Facts:
ρ 990 <- batron bozil breskil bribus broflesa brolon brostubok bubin drobu droklor festo festufur flaso fuste gitror grople guflane kegro matu musa nuklin nusovan palor pekor piflil plakik pleplo pliskur plivavi plovos rasos skopla tratun truflestok visketil zimun zoplaston zula
ρ 554 <- bekol binimis bodu bugribi degro didram dinubun flelus flosta funo gropla klararan kleki klozol kuduk kufe letubi lipos lofik mibek pitrim pliflom pubri rilis segul skagor skistal skuze sotrumok stamo stapus stasam stegupu tamol tegrisku trigak truvak tubrom viplun zaklis zedus zuzibren
ρ 704 <- bepim brafak bramu bresku delom didros dogrim drestak driga droden dulol fafle fazim flelun gibrefli gistal gosem graplomel grifedrus grudaklus kaska kibur kita loflir maklan muflan natrin neflu nugrotrem pidragun pigo plupan resun sakadres skozik skuba sonori staflir stemuk studren stufasos sumuk trebru treflek tugon votrik
ρ 961 <- budru dedoflum doto grevus grifli grote kivul klapon legros lunuk nuskistuk rimum skatrikas sketrik sobre stemok stofim stola stugrus trakles tridul trira trobril vagrubran vetol vilel zafir zumak
[batron dogrim driga gitror gosem lofik mibek pigo skagor sketrik stasam trebru zoplaston] ε a
[bepim broflesa brostubok bubin musa pleplo pliskur treflek vilel] ε g
[binimis dedoflum didros dinubun fafle grifli grote kleki kuduk nusovan plakik resun rilis skozik skuze stemok] ε c
[bodu bugribi drestak fuste grevus pekor plovos pubri tugon vagrubran zedus] ε f
[bozil breskil maklan muflan sobre trobril zula] ε l
[bramu festo grifedrus kivul plivavi rimum zumak] ε h
[bresku budru dulol flosta grople kibur neflu nugrotrem sakadres skistal sonori tegrisku] ε b
[brolon flelus funo grudaklus klararan legros letubi trira votrik zimun] ε d
[degro didram fazim flaso flelun gibrefli gistal guflane nuklin nuskistuk pitrim segul stamo] ε e
[delom festufur palor sotrumok staflir trakles vetol zafir] ε i
[drobu klapon pidragun piflil pliflom skatrikas skopla studren truflestok tubrom] ε j
[droden kufe skuba stegupu stofim tratun visketil zuzibren] ε m
[gropla natrin stapus stemuk stola] ε k
[batron brafak dedoflum delom pidragun skuba stemuk zaklis] Δ ploskikos
[bekol bugribi fazim kivul loflir stemok trobril] Δ luvam
[bepim gibrefli nugrotrem skopla tugon zumak] Δ kiklor
[binimis didram dulol festo lunuk plovos rasos trakles] Δ fleflos
[bodu bribus degro klararan pliflom vilel zuzibren] Δ vodim
[bozil dinubun festufur grople] Δ puskeklun
[bramu broflesa kleki matu nuklin skatrikas zoplaston] Δ vinituk
[breskil bubin fafle fuste kufe staflir stola trira] Δ dorok
[bresku gosem kita stufasos] Δ vevur
[brolon flaso kegro lipos neflu stofim tridul truflestok] Δ tredri
[brostubok drobu guflane tamol tegrisku visketil zedus zula] Δ stagukli
[budru drestak driga droklor klapon maklan pleplo skozik] Δ pobrafu
[didros funo mibek natrin] Δ gitim
[dogrim grifedrus pitrim] Δ stido
[doto gistal rilis stasam sumuk trigak] Δ pugus
[droden graplomel kibur muflan stapus] Δ pleplum
[flelun grudaklus skistal] Δ zizer
[flelus flosta gropla lofik plupan resun vagrubran] Δ druzo
[gitror nusovan sakadres sotrumok stegupu studren] Δ stugra
[grevus kuduk pliskur segul tratun truvak zimun] Δ vubrudro
[grifli votrik] Δ fligros
[grote] Δ ruzes
[kaska sketrik stugrus zafir] Δ flutu
[klozol legros nuskistuk pekor rimum sobre trebru treflek] Δ brusal
[letubi skagor skuze] Δ dutal
[musa plivavi vetol] Δ bomeplu
[palor piflil pigo plakik pubri sonori stamo viplun] Δ bresi
[tubrom] Δ flusom

Known rows:
[  1  23   9 -20  -5  17  -8  15 -13  17  -3   4  -3  27   9 -29  12  19
   3 -11 -24   9  30   3  10   7  17]: sakadres
[ -5 -13   0   8  -3 -15  -2  16  11   0   8  -4  12   0  14  -7  11 -18
 -21 -10  -3   1   0   1  11   2   0]: stugra
[-12   4 -21  11 -10 -31   6 -18 -11   4  31  35   3  -1 -14 -24  -2  45
  23 -17   7   8  -3 -14 -19 -30   8]: studren
[ -6 -13   0   8  -3 -14  -2  17  10   0   8  -5  13  -1  14  -7  12 -18
 -20 -10  -4   1   0   1  10   1   0]: pugus
[-16  -2   5 -17   2  10  17  -3 -16   5   2  -7  -6  -7  -5   0 -12  -6
  -3   5 -21 -19   6  -2  13  35  -8]: stasam
[ 18   0   7 -22   2   4  -9  10 -10   2 -43  12  -6 -22   5  18 -27 -12
  -1  37  27  11  -1  14   4  18   4]: grifli
[-25 -11   8  32  22  24  17   7   1  -9  -4 -41 -22  24 -21  21   3 -29
 -19 -12 -20 -10 -13  -5  53  -4  -2]: pubri
[ -6 -19  -2   5 -10 -15   4  20  13  -5   3  -4   9   5   6 -10  14 -17
 -18 -13  -2  -2   0   5  11  -2   1]: bresi
[ 13  19 -34   1   0 -58  39 -22 -14 -21  41  30   5  -5  -5 -24   4  23
  23 -27  45  -8   6 -23 -16 -13   9]: klapon
[ 23  11  -5  -3   9 -18  15   3 -13  -1  -2   4  -6   5  -1  -8  -1  -9
   0  -2  17   2   6 -15   8  -5  14]: stugrus
[-12  21   8   9  20  18 -36  -6  23 -18   9   9   4   4   8  15  -9  25
  -1  14  19  21  -2  28   6 -25   4]: delom
[ 18   2   2   0  -8   7   9   6   5   0   0 -18   5   8  11  -1  24  -4
  13  -8  -7 -10   8  -4 -21   2   0]: bribus
[-25  11  10  38  43  31  -4  -6 -22  25  -3 -36 -21   5   1  27  -5 -41
 -24  -2 -28   8 -18 -35  37  23 -21]: zedus
[-10  -6 -18 -11  -2 -26  12 -41   5 -14  40  22   6 -18 -23  -5 -16  12
   1  -7   9 -22 -15  -9 -23  -4 -19]: pitrim
[  5 -12  -8  -6  18 -36  33  14 -13 -23   6  22 -15 -21 -16   0 -18  13
  21  30  24   7  -9 -23 -30 -25  14]: trira
[-16 -24   5   4   8 -18  15  37  11 -14  13  -5   2  -4   7  -8   9 -10
 -11  11  -9   5  -2  -8  -7 -10   7]: dorok
[-11   1  -9 -12   1 -15  27 -20 -10  -3  34   3   0  -2 -14 -15  -4   5
   1 -16 -15 -24   4 -17  -1  14  -7]: stapus
[  4 -26   3   6 -17 -13  -3  18   6  12  -8  -6   8   3   2 -10   8 -25
 -23 -10 -16  -3  -3   1  14  -3   6]: brusal
[ 12 -21  10  48  -2  23   9  22   1  12 -31 -52 -14  26  -7  22  26 -33
   1 -13 -29  -3 -10 -11  24 -21  11]: pekor
[ -9   0 -20   9  -9 -26 -14 -28   5  -4  25  41   5  -9 -18 -11 -12  43
  18  -4  22  14 -14  -1 -29 -38  -1]: gibrefli
[ -6 -14   0   9  -4 -15  -2  18  11   0   9  -4  13  -1  14  -7  12 -19
 -21 -10  -3   1   0   0  11   2   0]: ruzes

Rows:
No name comes twice in this set of rows, the named rows included.
[ 34 -12 -23  -3 -16 -50  17 -25 -11   0   5  34  -2 -13 -29 -15 -15   7
  11  -5  26  -5 -14 -21 -23 -33  11]	nuskistuk
[ 11  14  -5   0  -7   5  11  -1  13 -15  10 -17   9  12  18  -1  32   4
  16 -19  12 -11  12   6 -17   6  -5]	droklor
[ 25  37  -3 -30   5 -10  25  11 -16  -6   6  -1  -2  23  18 -30  18  -2
   2 -22  15  -7  37  -5  15  24  18]	budru
[-11 -19  14  44  28  18  30  44   4 -17  -7 -51 -21  17  -1  24  26 -16
  14  11 -20   6  -9 -21  -1 -30  12]	fuste
[ 15  -5 -20   5 -19 -34  32 -14  -5  -4  33   6  13  -6   0 -18  23  20
  32 -23   1 -19   2 -23 -48 -11   0]	skopla
[ 10  -2 -11  -7  16 -45  51  19 -22 -18  24  16 -15  -6 -14 -22  -2  15
  23   9  10   0   6 -37 -27 -23  24]	stola
[ 18  -7 -19   2 -19 -28  13 -24  11 -12  26  14  15 -14  -3  -5  12  19
  26  -9  17 -13  -9 -10 -57 -20  -8]	nuklin
[ -6   0   0  11   8 -10 -15   9  -7  25   3  -1  10 -12  26  -5   7 -27
 -24  -4  -9  14  -5 -20  -3  21 -14]	stagukli
[ -5 -12   6   0 -20  11 -10  11 -20  27 -32  12 -11   6 -13  -8 -12  17
   9   5 -23  14   4   5  13  -6  16]	trebru
[ 14  -9  13 -18 -15  29 -14  12   8   3 -42  -9   5 -18  17  25  -2  -6
  13  31   2  -1   0  24 -25  24  -9]	nusovan
[ 14  10 -20   8  -6 -28  18 -23 -25  25  27  12  10 -18  14 -16  18  11
  28 -15  -5  -4  -1 -48 -62  11 -17]	drobu

The same nodes again, as new rows of numbers:
Known rows:
[ -5  -8  -2 -14  -1  25  20   5 -13  11 -26 -16   7   1   9  12  16 -37
  -9   6 -11   3  -8 -18 -12  26]: viplun
[ 31  -3   1  17 -31  31  -3 -30  -9   8  33  25  13 -55  16  -4   6  -8
  -9   0 -37  45   1  -2  26   1]: staflir
[ -3  18  -5 -11 -11 -12 -12  34  12   2  41 -12 -12 -24  -2   9   3  -3
 -17 -20  -6   8 -13   9 -35  19]: trobril
[ 21  20  21 -16 -22  11   2   8 -28  24 -21 -15  36 -35   0  54 -20 -31
  54  -6 -12   3   4  12  14   0]: treflek
[ 10 -13 -11 -14   5  36   6  -7 -23  15 -34 -21  19  -5  21   6  19 -15
 -23   6  -9   4  -1 -42  -4  33]: funo
[ 15  29  14 -25 -10  30 -49 -31 -57  34  -1   6  20 -28   7  28 -17  39
  41 -27 -18   6   1 -19  23  20]: gibrefli
[  1  22  20 -32 -21  -8  14  37 -21  12  10  -5   0 -27 -24  43   3 -35
  19 -31 -40  10  -6  14  -2 -13]: maklan
[  5 -19  -9 -10   0  28  21   3 -11   8 -21 -18  13  -8  16   1  23 -37
 -30  10 -16   7  -4 -28  -7  21]: bodu
[ -9 -18  33   2  -3  16   5  10  -3  -6  10 -28  12 -12   7 -13 -19 -19
   3 -10 -14  22  22 -33  -7   7]: bomeplu
[ -9 -18  32   2  -3  17   7  10  -3  -7   9 -27  12 -12   6 -13 -20 -17
   4 -11 -15  23  23 -33  -7   7]: stido
[ -9 -18  32   2  -4  17   5  11  -2  -6  10 -27  12 -12   6 -13 -20 -18
   3 -11 -15  22  22 -33  -7   7]: dutal
[  6  11 -32 -27 -10   5   0 -15 -14  -9  12 -27  -2 -17 -17  -7   7  -7
 -37 -35 -13  17  19 -65 -12 -20]: drobu
[  8  28  14 -13 -27  16  -5  -4 -24  17   9  19  -1 -30 -10  32  -6  -4
  32 -20 -30  27 -10  15   9   8]: grifedrus
[ 22  14  19  15 -42  19  22  -7   0  12  -3  11  25 -42   4  40 -20 -53
  51  13 -15  32  -5  38  15  -1]: pigo
[-10 -19  34   2  -4  16   6  11  -2  -7  10 -27  12 -12   6 -14 -20 -19
   4 -12 -15  22  23 -34  -7   7]: vevur
[  4 -17  -7 -14   2  25  24  10 -12   9 -28 -24  16  -7  12   8  20 -43
 -23  10 -13   2  -2 -27  -9  20]: pubri
[ -7 -15 -11 -33  12  19   9  15 -25  11  -8 -19  -2  -4   4  -4  34 -19
 -47 -10 -28  -3  -6 -41 -13  17]: pliflom
[ 22  11  -5   1 -10   3 -10  24  10   1  14 -25  14 -32  18  15  -1   1
 -12  -9   8  14   0 -11 -25  31]: doto
[ -2  31   9 -16 -10  -9 -17  34   0  13   2 -28  11 -13   0  41 -22  -8
  35 -14  19 -10 -10  16 -34  29]: rimum
[ 18   8  -5 -33   8 -17 -13  57  -8   6   8 -52  17 -29   6  26   8   1
 -26 -27   1 -15   8 -28 -33  17]: klapon
[ 29  16  10 -19 -13  26 -26 -16 -44  24  -4  -2  28 -39  10  28  -5  16
  21 -20 -23  13   8 -22  23  11]: droden

Rows:
No name comes twice in this set of rows, the named rows included.
[ 33  12   1 -17   3  -2 -14  41  -8   9 -21 -59  40 -30  22  40  -8   0
   5 -12  21 -12  15 -29 -24  31]	legros
[ 38   2   8  -7 -20  16  14  12 -19   7  -1  -9  25 -48   6  27  11 -21
  -8 -15 -35  28  12 -18  14  -3]	tugon
[ 26   4   5 -30  -8   7   0  24 -32  10  14 -10  10 -41  -5  22  21  -2
 -26 -36 -48  18  10 -31  10  -7]	studren
[ 36   5  15 -20 -17   6  21  30 -23  10 -17 -25  35 -43  -1  46   4 -36
  10 -16 -29  12  15 -14  10  -8]	drestak
[  4  21 -24   1 -28  22  -6 -53  -3   0   1 -11  12 -15  -6   3 -27 -17
  21  -3  15  21  10 -28   0  -6]	brostubok
[  4  18  12 -20 -24   2   9  19 -17   9  27  14  -9 -33 -19  23   9 -19
   0 -30 -46  26  -8  11   2  -8]	muflan
[ 22  17  23   8 -40  12  25   6  -3  14 -15  -1  32 -39  -1  52 -24 -63
  62  12 -11  22  -3  40  12  -4]	driga
[ 19   4 -11 -21   4  -7 -19  38  -4   3  27 -34   8 -34  13   6  15  15
 -43 -26  -8   1   6 -32 -28  21]	skatrikas
[  3  28 -17 -16 -24  10   0 -30  -9   6 -22 -32  23  -9 -14  27 -34 -38
  41  -4  23   2  13 -22  -7 -12]	pleplo
[ 17  15  -3  27 -32   7   0   2  30   5  15  -7  19 -36  22  21 -22 -31
  28  25  24  21 -10  36 -21  30]	sketrik
[-19   9   0 -33  13  38 -38 -34 -50  36 -30  -9  12  12  14  10  -7  17
  25  -2   4 -20 -13 -28  -1  42]	stamo

The same nodes again, as new rows of numbers:
Known rows:
[ 18  -9  35 -23  28 -17   3  -1 -13 -12   7   8 -28  14  11 -14  -6 -36
   3 -16 -27   3 -29 -22 -17  -2 -27]: zedus
[-25  -6  14 -24   2   8   8   1  -8 -16  14   0  -5   9  10 -13  -8 -28
   8 -17  10   1   5  -3 -13 -12 -15]: bekol
[-22  -3  -7 -20  10  63  16  -6 -21 -22   5 -14 -18   5   6 -12   2  -4
  -4   8  27   4   6  24  11 -33 -14]: kufe
[-20  -9   8 -21   4  10   8   4  -9 -16   9  -1 -13   5   9 -11  -7 -25
   4 -11   8  -1  -3  -4  -9 -18 -20]: trigak
[-20  -4  -8 -15 -31  99 -24  18  -3 -32 -12   6  -2   9  13  -1   4 -10
   8 -38  55   1  39  48  21 -43  18]: skistal
[  6  -9  13 -17  26 -35  13  18  -9  -6  10   6 -29  16  13 -12 -12 -28
   4   5 -48   2 -45 -41 -14   7 -53]: gropla
[ -6  -9  21 -19   6  22   7  16  -5 -17  11  -3 -14   3  10  -7 -10 -20
   2  -6   3   7  -4  -3  -2 -14 -24]: viplun
[-13   2  -9 -34 -41 -31   4  43   1  15 -15 -10  33 -27   9  26  16   7
 -25  35  -3   4  52   2   2  14  19]: skuba
[ 37  -2   0 -40 -21 -25 -10  13 -12   0 -24   6   1 -15   2  20  22  14
 -24  25 -18   0  23 -13   1  16  12]: sumuk
[ 42   0  17 -44 -18 -84 -15   7 -14   6 -22  12  -1   2   7   9  26 -15
 -19  21 -43  -5   3 -33 -24  43  10]: tugon
[ 30  -5   4 -39 -29 -59 -14  19  -7   4 -17  -4  10 -23   7  20   7  10
 -18  27 -25   4  32 -17   9  31  11]: graplomel
[ 15  -3  13 -46 -29 -62 -10   7 -10   4 -14   3  14 -23   7  14  19  -1
 -15  20 -13   1  39 -17 -10  30  27]: plupan
[ 71  -5  11 -40 -14 -84  -5  15 -14   9 -24  -2 -14 -10  -3  13  12  -3
 -29  35 -46  -2   0 -19   4  20  -2]: muflan
[ 23  -4  32  -7  -1 -48   0  30  -2 -23   3  -6 -28  15   2 -12   6 -16
  -4   1 -53 -13 -26 -25 -22  24 -15]: vagrubran
[  9 -15  11 -29  -5  -8   4  11  -1 -11   6   5  -5   4   1  -9 -19 -25
   3 -13  14  -1 -11   2   6 -13 -21]: droklor
[-60 -12 -39 -31   8  60   4  -4 -13 -46   8  29  25 -10   5  14  -5   5
  38   9  22  -1  -3 -51  12 -13 -25]: broflesa
[ 11 -11   4 -18  22 -31 -12   5 -22  -7   2  -6 -31  19  20 -14  -5 -23
   0  15 -33   9 -31 -23 -13   8 -31]: fuste
[ -9  -9  -1 -15  -8  22  -4  21 -10 -34 -17  23  10   5  12   6   4 -29
  15   3 -17   2 -15 -19  -2 -39 -11]: batron
[  7  -3  34 -32 -14  10   6   4 -11 -11  -1  -6   3  17   7   2   7  -7
   6  -4 -34  -5  15  -3  -3   4  -5]: dutal
[ 10  -2  45 -30  -4  -1  14   8  -7 -13   1  -6   6  12   6   3   4  -8
   5  -8 -18  -1   6  -2   4   5  -4]: bresi
[ 12  -1  29 -31 -19  13   5   4 -12  -5  15   5  -7  13   4  -3  -7   0
   6 -17 -33  -7  18  -2   1  16   2]: brusal

Rows:
No name comes twice in this set of rows, the named rows included.
[-75  -7 -11 -18   5  56   8   7  -5 -60  14  21  19 -15   2  13  11  29
  39   8  -8 -10  14 -60  -8  15  -5]	vilel

